How the items are linked:
ω: MQ->QG, PR->PP, TQ->FG, RF->FM, JF->NS, FP->MM, MS->LT, QP->CG, DP->ZM, DZ->DT, TC->QT, BR->HN, GM->JQ, CM->CC, NG->HM, PJ->DD, SR->GQ, PP->GM, ZN->CJ, GF->DC, DC->NQ, MC->QL, RL->NC, MJ->ZL, LJ->LP, GR->QP, RJ->NZ, LT->BR, RC->ZC, BB->JM, BP->GF, NF->QM, HB->FP, HZ->BZ, FS->MQ, ML->TP, DL->MH, BM->MT, QF->BB, DS->SN, HM->CT, CD->MG, MT->TM, ZM->PQ, LB->MR, LP->FR, PQ->FS, SN->TQ, LZ->NT, DM->HT, BS->TC, DT->LB, BG->JB, HS->GG, JQ->CH, QD->CM, DQ->JF, BZ->RC, TL->DS, NL->HB, NQ->PR, QN->HD, QL->LD, TZ->HF, JZ->NL, LS->BG, NR->LL, RZ->BD, RD->BP, FQ->RF, TM->TL, CG->ML, NT->NR, LL->CD, TB->GR, FR->QD, HF->FT, QG->DM, QM->DP, CJ->DL, ZL->HS, MM->DQ, GD->MN, CT->HZ, FT->GB, HD->QF, LD->QN, GG->LM, FG->RJ, JH->RZ, PC->RH, BD->MJ, NC->MC, TP->GD, JD->SR, MH->BM, RH->GS, HT->FQ, JB->JH, PN->TB, SF->JZ, GQ->MS, TH->LC, NZ->NF, HN->LS, MR->NG, MN->ZN, NS->LJ, SL->SM, GS->JD, SM->PN, JM->RD, LC->TZ, DD->RL, CC->DZ, FM->LZ, GB->PJ, QT->SF, MG->PC, ZC->TH, LM->BS, CH->SL
ψ: MQ->NF, PR->JM, TQ->BM, RF->FS, JF->JZ, FP->TC, MS->PC, QP->CH, DP->TQ, DZ->LJ, TC->MJ, BR->GS, GM->BP, CM->JF, NG->CM, PJ->TH, SR->CD, PP->RD, ZN->QP, GF->HD, DC->QF, MC->FT, RL->TZ, MJ->LS, LJ->HB, GR->JQ, RJ->TM, LT->RH, RC->MR, BB->MC, BP->QN, NF->DS, HB->BS, HZ->DT, FS->NZ, ML->SM, DL->ML, BM->GD, QF->NC, DS->DL, HM->CC, CD->RF, MT->MN, ZM->FG, LB->FR, LP->FP, PQ->RJ, SN->MH, LZ->QG, DM->DP, BS->BD, DT->LP, BG->GQ, HS->JB, JQ->GF, QD->DQ, DQ->SF, BZ->LB, TL->CJ, NL->LM, NQ->BB, QN->DD, QL->GB, TZ->HZ, JZ->GG, LS->SR, NR->HT, RZ->BR, RD->LD, FQ->PQ, TM->ZN, CG->SL, NT->DM, LL->FQ, TB->GM, FR->MM, HF->BZ, QG->QM, QM->SN, CJ->CG, ZL->BG, MM->QT, GD->TB, CT->DZ, FT->RC, HD->RL, LD->PJ, GG->JH, FG->MT, JH->LT, PC->LZ, BD->HN, NC->HF, TP->PN, JD->LL, MH->TP, RH->NT, HT->ZM, JB->MS, PN->PP, SF->HS, GQ->MG, TH->HM, NZ->TL, HN->JD, MR->QD, MN->GR, NS->NL, SL->NQ, GS->NR, SM->PR, JM->QL, LC->CT, DD->LC, CC->NS, FM->MQ, GB->ZC, QT->ZL, MG->FM, ZC->NG, LM->RZ, CH->DC
δ: MQ->DP, PR->BP, TQ->TM, RF->QG, JF->HB, FP->SF, MS->GS, QP->SM, DP->RJ, DZ->FR, TC->HS, BR->SR, GM->DC, CM->LJ, NG->DZ, PJ->TZ, SR->PC, PP->GF, ZN->ML, GF->BB, DC->JM, MC->PJ, RL->FT, MJ->JB, LJ->MM, GR->SL, RJ->DS, LT->JD, RC->HM, BB->LD, BP->QF, NF->TQ, HB->QT, HZ->MR, FS->QM, ML->TB, DL->GD, BM->ZN, QF->QL, DS->BM, HM->DT, CD->LZ, MT->CJ, ZM->NZ, LB->CM, LP->DQ, PQ->NF, SN->MT, LZ->HT, DM->PQ, BS->ZL, DT->QD, BG->LT, HS->RZ, JQ->NQ, QD->NS, DQ->NL, BZ->NG, TL->MH, NL->TC, NQ->RD, QN->NC, QL->DD, TZ->RC, JZ->BS, LS->MS, NR->RF, RZ->LS, RD->HD, FQ->MQ, TM->DL, CG->PN, NT->FQ, LL->FM, TB->CH, FR->JF, HF->ZC, QG->ZM, QM->FG, CJ->TP, ZL->JH, MM->JZ, GD->QP, CT->LB, FT->TH, HD->MC, LD->RL, GG->BD, FG->TL, JH->HN, PC->NR, BD->BG, NC->GB, TP->GR, JD->MG, MH->MN, RH->LL, HT->FS, JB->BR, PN->JQ, SF->LM, GQ->RH, TH->HZ, NZ->SN, HN->GQ, MR->CC, MN->CG, NS->FP, SL->PP, GS->CD, SM->GM, JM->QN, LC->BZ, DD->HF, CC->LP, FM->DM, GB->LC, QT->GG, MG->NT, ZC->CT, LM->MJ, CH->PR
ξ: MQ->RF, PR->SL, TQ->QM, RF->LL, JF->QD, FP->LJ, MS->BG, QP->MN, DP->QG, DZ->HM, TC->HB, BR->JH, GM->PN, CM->MR, NG->RC, PJ->QL, SR->HN, PP->SM, ZN->MT, GF->GM, DC->JQ, MC->QF, RL->QN, MJ->BS, LJ->CC, GR->GD, RJ->ZM, LT->JB, RC->HF, BB->DC, BP->PP, NF->FS, HB->NS, HZ->LC, FS->FQ, ML->CJ, DL->TL, BM->SN, QF->GF, DS->NZ, HM->ZC, CD->JD, MT->TQ, ZM->DM, LB->HZ, LP->DZ, PQ->HT, SN->NF, LZ->MG, DM->LZ, BS->NL, DT->CT, BG->MJ, HS->QT, JQ->TB, QD->LB, DQ->FR, BZ->TZ, TL->RJ, NL->JF, NQ->CH, QN->RD, QL->BB, TZ->DD, JZ->DQ, LS->BD, NR->RH, RZ->GG, RD->PR, FQ->NR, TM->FG, CG->ZN, NT->PC, LL->GS, TB->TP, FR->DT, HF->RL, QG->FM, QM->MQ, CJ->TM, ZL->TC, MM->LP, GD->MH, CT->TH, FT->NC, HD->BP, LD->JM, GG->SF, FG->DP, JH->HS, PC->GQ, BD->LM, NC->HD, TP->DL, JD->BR, MH->DS, RH->MS, HT->NT, JB->ZL, PN->ML, SF->MM, GQ->LS, TH->GB, NZ->PQ, HN->RZ, MR->BZ, MN->BM, NS->CM, SL->QP, GS->LT, SM->CG, JM->NQ, LC->PJ, DD->LD, CC->NG, FM->CD, GB->MC, QT->FP, MG->SR, ZC->FT, LM->JZ, CH->GR
λ: MQ->FS, PR->NQ, TQ->SN, RF->FQ, JF->DQ, FP->HB, MS->GQ, QP->GR, DP->QM, DZ->CC, TC->BS, BR->LT, GM->PP, CM->QD, NG->MR, PJ->GB, SR->JD, PP->PR, ZN->MN, GF->BP, DC->GF, MC->NC, RL->DD, MJ->BD, LJ->NS, GR->TB, RJ->FG, LT->MS, RC->BZ, BB->QF, BP->RD, NF->NZ, HB->NL, HZ->CT, FS->PQ, ML->CG, DL->CJ, BM->MH, QF->HD, DS->TL, HM->NG, CD->LL, MT->BM, ZM->DP, LB->DT, LP->LJ, PQ->ZM, SN->DS, LZ->FM, DM->QG, BS->LM, DT->DZ, BG->LS, HS->ZL, JQ->GM, QD->FR, DQ->MM, BZ->HZ, TL->TM, NL->JZ, NQ->DC, QN->LD, QL->MC, TZ->LC, JZ->SF, LS->HN, NR->NT, RZ->JH, RD->JM, FQ->HT, TM->MT, CG->QP, NT->LZ, LL->NR, TB->PN, FR->LP, HF->TZ, QG->MQ, QM->NF, CJ->ZN, ZL->MJ, MM->FP, GD->TP, CT->HM, FT->HF, HD->QN, LD->QL, GG->HS, FG->TQ, JH->JB, PC->MG, BD->RZ, NC->RL, TP->ML, JD->GS, MH->DL, RH->PC, HT->DM, JB->BG, PN->SM, SF->QT, GQ->SR, TH->ZC, NZ->RJ, HN->BR, MR->LB, MN->GD, NS->JF, SL->CH, GS->RH, SM->SL, JM->BB, LC->TH, DD->PJ, CC->CM, FM->RF, GB->FT, QT->TC, MG->CD, ZC->RC, LM->GG, CH->JQ

In the rows, 65 stands for zero.

The rows follow the links: the fewer symbols apart two items are, the more alike their rows tend to be.

Each row is also shifted at random along 4 hidden directions that mean nothing.

Some items, each with a row of numbers:
FM:   72    59    73    65    63    77    62    74    56    53    64    77    56    70    47    73    52    67    60    64    54    69    52    59    78    54    57    69    45    65    73    69    52    75    65    76    76    47    71    65    63    62    62    65    74    89    63    66    74    71
JQ:   58    62    54    66    54    59    56    61    56    59    65    56    68    53    77    49    62    72    75    55    64    51    71    78    61    78    59    59    70    63    69    64    63    49    54    60    47    66    74    55    72    57    55    69    66    58    59    57    55    54
RF:   79    61    72    64    61    75    64    80    56    46    66    74    55    67    47    71    52    68    62    62    55    94    52    59    81    54    57    66    45    72    74    79    54    80    61    72    70    40    70    68    73    61    59    64    73    88    67    67    75    72
CT:   53    70    63    68    74    62    62    62    80    71    65    53    79    74    76    62    73    59    66    62    76    75    77    69    56    63    69    67    48    65    56    80    75    82    67    60    75    63    54    64    68    71    66    68    69    45    77    72    76    63
QM:   74    58    67    63    56    68    61    73    50    51    64    73    54    55    53    64    53    73    66    63    54    66    53    63    76    65    58    62    66    68    74    62    53    54    59    68    52    53    76    62    72    56    60    62    66    86    56    57    59    66
LL:   78    59    72    63    66    72    64    68    59    64    63    80    53    67    48    77    58    66    57    72    57    50    50    55    73    57    63    69    62    63    68    55    55    59    70    74    70    60    67    64    58    65    70    60    66    86    58    61    65    73
NL:   17    67    75    64    77    61    68    71    78    73    64    67    63    70    56    76    71    59    58    76    71    74    62    52    65    58    73    70    66    70    56    65    70    68    76    62    66    63    53    69    68    73    77    56    60    64    70    66    68    75
LM:   65    63    72    64    79    60    63    73    77    74    62    70    62    69    53    80    71    61    56    79    71    65    58    49    67    58    73    71    64    71    55    62    70    62    77    63    61    59    51    65    71    73    79    54    60    67    69    63    66    78
CC:   33    67    67    66    76    59    63    62    80    78    63    59    71    71    69    69    75    59    62    70    76    58    71    61    56    63    72    69    62    65    53    65    75    68    72    61    69    69    52    64    65    73    74    62    63    51    72    67    68    68
ZL:   65    68    75    64    75    67    72    75    75    66    66    69    62    74    52    79    68    58    56    75    67    94    59    50    71    52    70    69    59    73    60    72    67    81    73    65    74    57    54    74    67    72    74    57    62    70    73    72    74    77
MH:  107    62    58    66    52    76    61    58    50    53    65    66    66    66    68    57    54    70    69    51    55    55    65    77    67    64    53    62    49    55    77    68    55    72    54    74    76    61    78    61    56    57    50    77    76    72    61    67    69    55
QD:   51    66    66    65    77    53    61    69    81    76    64    58    70    66    67    69    77    60    62    74    77    67    69    57    60    65    74    68    67    72    52    67    77    61    73    55    54    64    49    64    75    73    77    56    59    50    73    63    64    71
GQ:   60    63    75    62    70    70    74    65    64    69    64    80    53    70    48    80    63    61    54    77    59    60    52    51    70    55    68    68    74    63    64    52    60    64    74    72    75    69    62    71    52    68    74    58    60    81    60    66    65    75
HM:    7    70    66    65    72    58    66    61    77    75    65    57    71    66    73    63    75    60    65    68    74    66    74    64    56    68    72    65    71    65    55    66    75    64    69    58    64    73    55    66    65    70    71    62    59    49    70    67    64    64
PJ:   23    71    60    65    64    57    67    60    71    68    66    51    74    61    80    53    71    63    72    60    71    74    77    73    56    73    68    60    73    66    60    69    73    65    61    55    58    74    62    65    68    65    62    67    61    45    69    66    61    57
DM:   65    60    71    62    59    73    69    65    51    59    64    80    52    64    50    71    55    67    60    67    52    56    51    60    73    60    60    64    70    61    73    54    52    59    65    75    71    64    74    67    54    61    64    63    64    87    55    63    62    68
LB:   72    61    62    68    78    56    47    69    83    76    61    54    77    69    71    66    75    62    65    68    81    49    73    63    57    66    71    72    43    68    50    73    77    64    71    58    57    53    51    53    79    72    73    62    69    47    76    61    71    69
DQ:   69    62    67    65    80    53    55    71    82    79    61    62    68    67    62    74    76    61    60    78    79    53    64    53    61    64    75    71    63    72    50    64    76    55    76    57    52    59    48    59    78    74    81    53    59    56    71    59    64    76
QP:   67    63    55    64    51    59    61    65    52    54    65    59    63    50    73    50    58    74    74    56    60    63    66    75    66    77    59    57    76    66    72    63    60    48    53    60    43    65    76    60    75    54    54    67    63    65    57    56    52    56
CD:   88    66    73    63    65    77    78    64    59    62    65    80    55    72    49    77    60    61    56    70    55    74    54    56    72    53    63    66    66    61    71    59    56    76    69    75    85    67    68    75    48    67    66    64    64    83    62    72    70    70
ZN:   67    64    59    64    50    68    66    62    48    52    66    65    62    57    69    53    55    71    71    53    54    68    65    76    68    70    56    59    69    62    77    64    56    62    53    67    61    65    79    64    63    55    51    71    68    72    57    63    60    55
DD:   68    71    55    65    64    53    66    63    73    66    67    47    77    60    82    53    73    63    72    60    74    84    79    73    56    74    69    60    72    69    60    74    76    66    60    52    54    71    60    66    75    65    61    66    60    40    71    66    62    57
SL:   61    61    55    65    53    63    56    57    54    60    64    58    68    56    77    50    60    71    74    53    62    43    70    79    60    76    58    60    65    58    71    61    61    53    55    64    56    68    75    55    64    56    54    73    69    61    58    59    58    52
HN:   71    63    75    64    73    67    68    75    68    64    64    75    57    70    48    80    64    62    56    75    63    79    53    50    74    53    68    70    61    71    63    66    63    70    73    67    68    55    58    70    68    70    74    56    63    79    67    66    70    77
BR:   77    53    74    66    76    70    49    73    69    70    60    79    58    72    47    82    63    65    55    75    66    32    52    51    71    54    66    76    41    64    59    59    60    60    76    75    69    48    58    55    66    70    77    58    71    82    65    58    72    78
LC:   67    68    57    67    70    57    61    57    77    75    64    52    78    67    81    59    75    61    69    62    76    57    79    71    52    70    69    65    62    63    56    68    77    67    65    58    64    72    56    61    65    70    66    68    65    41    72    66    66    59
PQ:   77    66    67    60    54    66    80    66    50    57    66    75    49    54    54    66    57    68    62    69    51    78    52    59    73    65    63    58    96    67    74    51    55    52    61    66    56    74    75    74    59    58    63    59    53    82    52    62    52    66
FQ:   79    67    71    61    58    70    79    70    53    55    67    77    50    60    50    71    57    66    60    69    52    88    53    56    76    59    63    61    83    68    74    59    55    64    63    68    65    66    72    76    60    61    64    59    57    84    57    66    60    69
DC:   45    67    55    65    55    60    64    57    59    61    65    54    71    56    81    48    64    69    74    54    64    61    74    78    58    77    61    58    73    61    68    64    66    57    55    59    55    73    72    61    66    58    55    71    64    53    62    62    57    53
TP:   73    62    56    63    50    59    65    64    50    56    66    61    61    48    71    51    59    73    73    58    58    64    64    73    67    77    60    56    86    66    73    58    60    44    54    60    41    69    77    62    72    54    54    65    59    68    54    56    49    56
QF:   63    67    55    67    60    64    58    58    66    61    66    50    78    66    82    50    66    65    74    50    69    66    79    80    56    71    60    62    49    60    66    77    69    75    56    62    69    63    67    59    67    62    53    76    73    47    70    69    71    54
PC:   73    64    76    63    66    79    73    66    61    61    65    80    56    76    48    78    58    62    55    69    55    70    54    56    73    51    62    69    54    61    70    63    55    80    70    77    89    61    67    72    50    66    67    65    69    84    63    72    75    71
TQ:   61    62    65    62    52    63    68    77    47    46    67    68    53    49    57    58    53    74    69    61    53    90    54    65    77    69    58    58    78    74    77    67    54    54    55    62    43    55    78    67    78    54    55    60    61    83    56    58    54    64
RJ:   64    54    64    64    55    59    54    79    48    51    63    71    52    46    54    61    53    77    69    66    57    56    51    62    77    72    59    61    74    73    73    59    54    36    59    63    31    49    76    55    84    54    62    57    62    86    52    48    50    68
RZ:   73    64    74    63    76    60    67    80    72    66    64    70    58    65    49    79    67    62    57    79    67    88    55    48    73    56    72    69    69    78    59    68    67    65    74    61    56    53    53    71    77    70    77    51    58    73    69    63    65    80
JF:   54    69    69    65    78    64    71    58    80    82    64    65    69    77    65    75    76    55    57    74    73    58    69    57    56    58    73    70    65    61    54    60    73    73    76    65    81    76    51    70    52    75    76    62    61    54    71    71    71    70
QT:   52    67    73    64    78    64    69    64    78    78    63    71    63    75    57    79    73    57    55    77    70    60    62    52    62    56    73    71    66    64    55    59    70    70    78    67    76    70    53    70    56    75    78    59    61    63    69    68    70    74
JB:  110    57    70    66    78    59    51    84    74    66    62    70    60    67    48    80    66    64    57    78    72    67    53    48    74    57    70    74    49    77    56    71    68    60    74    63    51    41    53    59    85    71    78    52    65    73    71    58    69    82
DL:   74    64    59    64    50    68    69    61    48    53    66    66    59    56    67    55    55    71    70    56    54    66    63    74    68    71    57    58    75    61    77    60    55    57    55    67    60    70    79    65    62    55    53    70    65    72    55    62    57    56
MJ:   59    60    74    65    78    65    59    73    74    72    62    73    60    72    50    80    67    61    55    77    69    56    55    50    69    55    70    73    53    68    57    64    66    65    76    68    67    54    54    63    68    72    78    56    65    74    68    63    71    78
DT:   35    66    67    67    76    62    58    63    80    75    63    57    74    74    70    67    73    59    64    66    76    57    73    63    57    62    70    71    48    64    54    72    74    74    71    62    72    62    53    60    67    73    72    65    69    50    75    68    73    66
HD:   56    68    55    66    60    60    63    53    65    69    65    52    75    62    83    51    69    65    72    55    69    53    78    79    53    75    64    60    68    59    63    64    71    62    59    61    63    76    67    61    61    63    58    73    66    46    65    65    61    53
TH:   60    71    59    66    70    57    64    60    77    73    65    51    77    67    80    59    75    60    68    62    76    70    79    69    54    69    70    64    64    65    57    72    77    71    65    56    64    71    56    65    68    69    65    67    63    41    73    68    66    60

Where do the symbols, taken in turn from left to right, take each start?
Answers are names.
  33    68    75    65    77    69    68    70    78    69    65    67    67    78    56    76    69    57    58    70    69    85    64    55    67    53    69    71    49    68    58    75    69    86    74    66    82    57    53    72    63    74    73    61    67    64    75    74    78    74
ψ δ -> BD
  43    68    61    64    49    74    72    54    49    53    67    63    66    63    73    51    55    67    71    49    53    66    69    80    63    68    54    58    66    54    78    65    55    72    53    71    78    73    81    67    50    55    48    78    71    68    59    70    65    51
ω ψ δ -> GM
  32    69    67    65    75    60    66    59    80    79    64    60    72    71    71    68    76    58    62    70    75    59    72    61    55    64    73    67    66    63    53    63    75    68    72    60    70    74    53    66    61    73    74    63    61    49    71    68    68    66
ω ξ -> CT
  88    66    52    66    55    61    62    57    60    61    66    53    73    59    81    49    65    68    74    53    65    62    76    79    58    75    60    59    67    61    68    68    67    62    54    60    59    70    71    61    66    60    54    74    67    51    64    64    61    52
λ ψ ξ -> DC
  35    63    58    67    54    62    54    68    56    51    66    54    70    56    76    47    58    73    77    50    63    71    71    79    65    75    57    60    55    67    72    77    62    61    52    61    51    54    75    56    79    55    51    71    72    62    64    60    63    54
ξ δ δ -> NQ
  90    70    62    62    49    70    82    62    47    51    69    68    57    57    63    58    56    68    67    59    50    91    61    69    70    67    58    55    87    64    78    61    55    67    55    66    67    75    79    77    56    56    54    69    59    74    56    69    57    59
λ ω ξ δ -> SN
  56    62    73    62    60    76    71    67    52    55    65    80    52    66    49    71    54    67    59    65    51    65    52    60    76    57    59    65    63    62    75    59    51    67    65    75    75    60    74    68    55    60    62    65    67    89    58    66    66    68
δ λ ψ ψ -> TM
  71    68    54    67    59    65    61    53    64    64    66    52    77    66    84    50    67    65    73    51    67    58    79    81    55    72    61    61    56    57    67    70    68    72    56    63    72    71    68    60    59    62    54    77    71    47    68    68    68    51
δ ξ -> RD
  90    62    68    62    58    69    70    72    52    55    66    75    53    59    52    69    56    69    62    67    54    77    52    59    76    61    61    62    74    69    73    60    55    60    63    68    60    60    72    70    66    60    63    61    61    84    58    62    60    69
ω ω ω -> FQ
  41    66    78    63    73    71    73    73    68    64    65    76    57    73    47    79    63    60    55    74    61    85    54    50    73    52    68    69    61    70    64    67    62    78    73    69    77    58    59    74    63    70    73    58    64    79    69    71    73    76
λ δ ω δ -> JD
  96    64    70    62    64    69    72    72    59    60    65    77    53    64    49    75    59    65    58    72    56    78    52    54    75    57    64    65    72    68    70    60    57    65    68    70    66    61    67    72    62    64    68    59    60    82    60    65    64    73
ψ ψ ω -> PQ
  52    61    76    63    69    65    66    80    63    59    64    76    52    63    44    78    60    66    58    76    61    80    49    49    78    56    66    67    67    75    66    65    59    61    71    66    57    51    62    68    75    66    73    53    61    85    63    61    64    78
ω ξ ψ -> SR
  90    58    71    63    67    63    65    76    61    63    63    78    52    60    46    77    61    67    58    76    60    63    49    51    75    60    67    67    72    71    66    56    59    52    70    66    53    56    64    66    71    65    73    53    59    84    59    57    59    76
ω ψ λ -> FM
  50    68    77    63    74    70    74    71    73    67    65    73    59    75    50    79    67    58    55    74    64    86    57    51    70    52    70    69    61    69    62    68    65    80    74    68    79    60    56    74    61    72    73    59    62    73    70    72    73    75
ψ ξ ψ -> BR
  63    68    65    66    77    63    62    60    82    78    63    60    75    76    70    70    76    57    61    68    76    58    73    62    56    60    72    70    52    62    53    68    75    77    73    63    78    68    51    64    60    75    73    65    66    49    75    70    74    67
δ λ ψ -> NL
  55    64    54    67    62    59    55    52    67    72    63    54    76    63    83    52    69    66    72    56    72    34    77    78    52    76    64    64    61    56    61    61    70    56    60    62    61    74    66    54    61    63    60    72    68    47    64    61    62    54
ω ψ δ δ -> TH
